Below are the code and all the weights of a small trained network. Each question names an input and a class and asks about switching units off, where a switched-off unit gives its printed mean instead of its output.

import numpy as np


def w(rows, s, z=0):
    codes = np.array(rows[::2]) - 128.0
    scale = np.full(codes.shape[1], s)
    scale[-1] = z or s
    return codes * scale


def f(y):
    return y / 2 * (1 + np.tanh(0.7978845608 * (y + 0.044715 * y**3)))


def log_softmax(a):
    a = a - a.max(-1, keepdims=True)
    return a - np.log(np.exp(a).sum(-1, keepdims=True))


def net(x, mask):
    res = np.array(x, float).reshape(1, 6) / 4 @ E
    y = f(res @ A[0][:, :-1].T + A[0][:, -1])
    res = res + np.where(mask, y, B[0][:, -1]) @ B[0][:, :-1]
    return log_softmax(res[-1] @ U[:, :-1].T + U[:, -1])


A, B = {}, {}
E = w([
[128,128,128],'x0',
[235,33,161],'x1',
[77,122,248],'x2',
[128,128,127],'x3',
[208,226,161],'x4',
[129,128,129],'x5',
],0.013)
A[0] = w([
[38,215,71,186],'n0',
[135,119,147,125],'n1',
[50,182,86,220],'n2',
[161,104,123,120],'n3',
[65,181,87,194],'n4',
[124,115,96,109],'n5',
[136,90,191,79],'n6',
[87,89,153,104],'n7',
[71,100,251,32],'n8',
[152,151,119,104],'n9',
[210,215,119,97],'n10',
[187,93,158,88],'n11',
[119,119,131,106],'n12',
[97,162,84,191],'n13',
[101,139,142,85],'n14',
[122,99,40,171],'n15',
[47,154,209,120],'n16',
[53,84,95,86],'n17',
[136,122,110,95],'n18',
[122,168,134,90],'n19',
[149,101,142,167],'n20',
[134,126,149,115],'n21',
[157,106,166,62],'n22',
[99,155,130,180],'n23',
[70,150,119,254],'n24',
[80,98,126,93],'n25',
[141,175,210,45],'n26',
[152,198,249,18],'n27',
[117,165,149,148],'n28',
[131,142,159,111],'n29',
[193,195,99,65],'n30',
[161,159,107,65],'n31',
[112,144,156,79],'n32',
[188,176,153,159],'n33',
[137,170,205,21],'n34',
[119,110,204,4],'n35',
[103,18,148,67],'n36',
[113,139,144,95],'n37',
[75,111,158,65],'n38',
[126,103,153,138],'n39',
[36,211,135,169],'n40',
[113,112,68,131],'n41',
[73,199,113,228],'n42',
[117,97,162,132],'n43',
],0.019,0.0068)
B[0] = w([
[117,224,60,251],'n0',
[144,136,132,137],'n1',
[133,199,72,229],'n2',
[123,102,113,160],'n3',
[124,184,77,214],'n4',
[150,105,118,151],'n5',
[183,171,151,168],'n6',
[95,136,182,164],'n7',
[96,232,253,206],'n8',
[112,141,143,146],'n9',
[71,190,207,214],'n10',
[174,168,141,183],'n11',
[124,126,137,129],'n12',
[123,161,86,188],'n13',
[107,117,111,141],'n14',
[191,70,66,215],'n15',
[8,85,53,207],'n16',
[85,174,40,197],'n17',
[127,118,117,136],'n18',
[115,122,138,148],'n19',
[156,130,152,161],'n20',
[143,131,128,135],'n21',
[160,161,132,155],'n22',
[88,131,102,164],'n23',
[105,183,79,197],'n24',
[66,146,107,163],'n25',
[186,81,77,179],'n26',
[199,40,50,207],'n27',
[125,139,125,158],'n28',
[146,120,117,144],'n29',
[84,178,206,190],'n30',
[107,151,150,153],'n31',
[119,125,100,142],'n32',
[126,177,85,192],'n33',
[159,87,54,170],'n34',
[189,184,151,161],'n35',
[200,66,236,206],'n36',
[116,124,115,135],'n37',
[57,120,131,160],'n38',
[152,138,155,149],'n39',
[69,60,114,233],'n40',
[175,88,101,180],'n41',
[65,98,69,217],'n42',
[151,144,174,156],'n43',
],0.049,0.022)
U = w([
[160,126,67,252],'0',
[112,184,125,100],'1',
[37,106,143,76],'2',
[112,41,64,90],'3',
[236,2,157,151],'4',
[167,181,177,253],'5',
[157,102,235,10],'6',
[235,117,111,69],'7',
],0.011,0.0051)

Each question gives the input, the list of numbers given to net, and the class t.
The units are the neurons (one row each of A and B). Each row of codes is followed by its name. A weight is (code - 128) times the scale printed after its matrix; where a second scale follows, it is the last column's (A, B and U).
mask holds one flag per neuron, in row order. A switched-off neuron (its flag False) gives its mean, the last column of its row in B, instead of its output. The means were averaged over made-up inputs and are rounded, as every weight is.
A unit's drop is (log p(t) with every unit on - log p(t) with that unit switched off) / (log p(t) with every unit on - log p(t) with every unit switched off).
The circuit of an input: a set's keep is (log p(t) with only the set's units on - log p(t) with every unit switched off) / (log p(t) with every unit on - log p(t) with every unit switched off). Starting from the 12 units with the biggest drops (on a tie, the unit counted first), units are removed one at a time, each time the one whose removal leaves the highest keep (on an exact tie, the one counted first), for as long as the keep stays at least 0.8.
circuit, biggest first: the units of the circuit, biggest drop first
top k neurons: the k neurons with the biggest drops, biggest first
drop when u is switched off: that unit's drop, to one decimal
input [3,0,3,4,2,2], class 3: top neuron -> [n36]
input [-8,2,6,3,-5,-8], class 6: circuit, biggest first -> [n36 n0]
input [4,-6,2,-2,8,-6], class 3: top 2 neurons -> [n27 n40]
input [-7,5,1,-6,7,1], class 7: top 2 neurons -> [n27 n8]
input [1,-3,-7,6,0,8], class 0: top 3 neurons -> [n15 n8 n41]
input [1,2,-7,1,3,-8], class 5: top 2 neurons -> [n16 n36]
input [2,0,5,-4,7,5], class 3: top 4 neurons -> [n27 n16 n36 n0]
input [4,-2,0,-2,-2,-6], class 0: top 2 neurons -> [n8 n10]
input [1,-8,7,-2,1,2], class 3: top 4 neurons -> [n27 n26 n34 n10]
input [-6,0,-1,-4,-4,7], class 0: top 2 neurons -> [n40 n16]
input [-5,-8,3,-2,7,1], class 3: top 2 neurons -> [n40 n27]
input [8,-7,-3,-6,0,5], class 0: top 2 neurons -> [n8 n10]
input [-8,7,6,8,-7,-7], class 6: drop when n36 is switched off -> 0.2
input [-7,-2,4,3,8,-4], class 3: circuit, biggest first -> [n27]
input [2,6,7,-8,7,7], class 7: drop when n27 is switched off -> 0.3
input [2,-7,7,-7,-7,6], class 2: drop when n16 is switched off -> 0.2
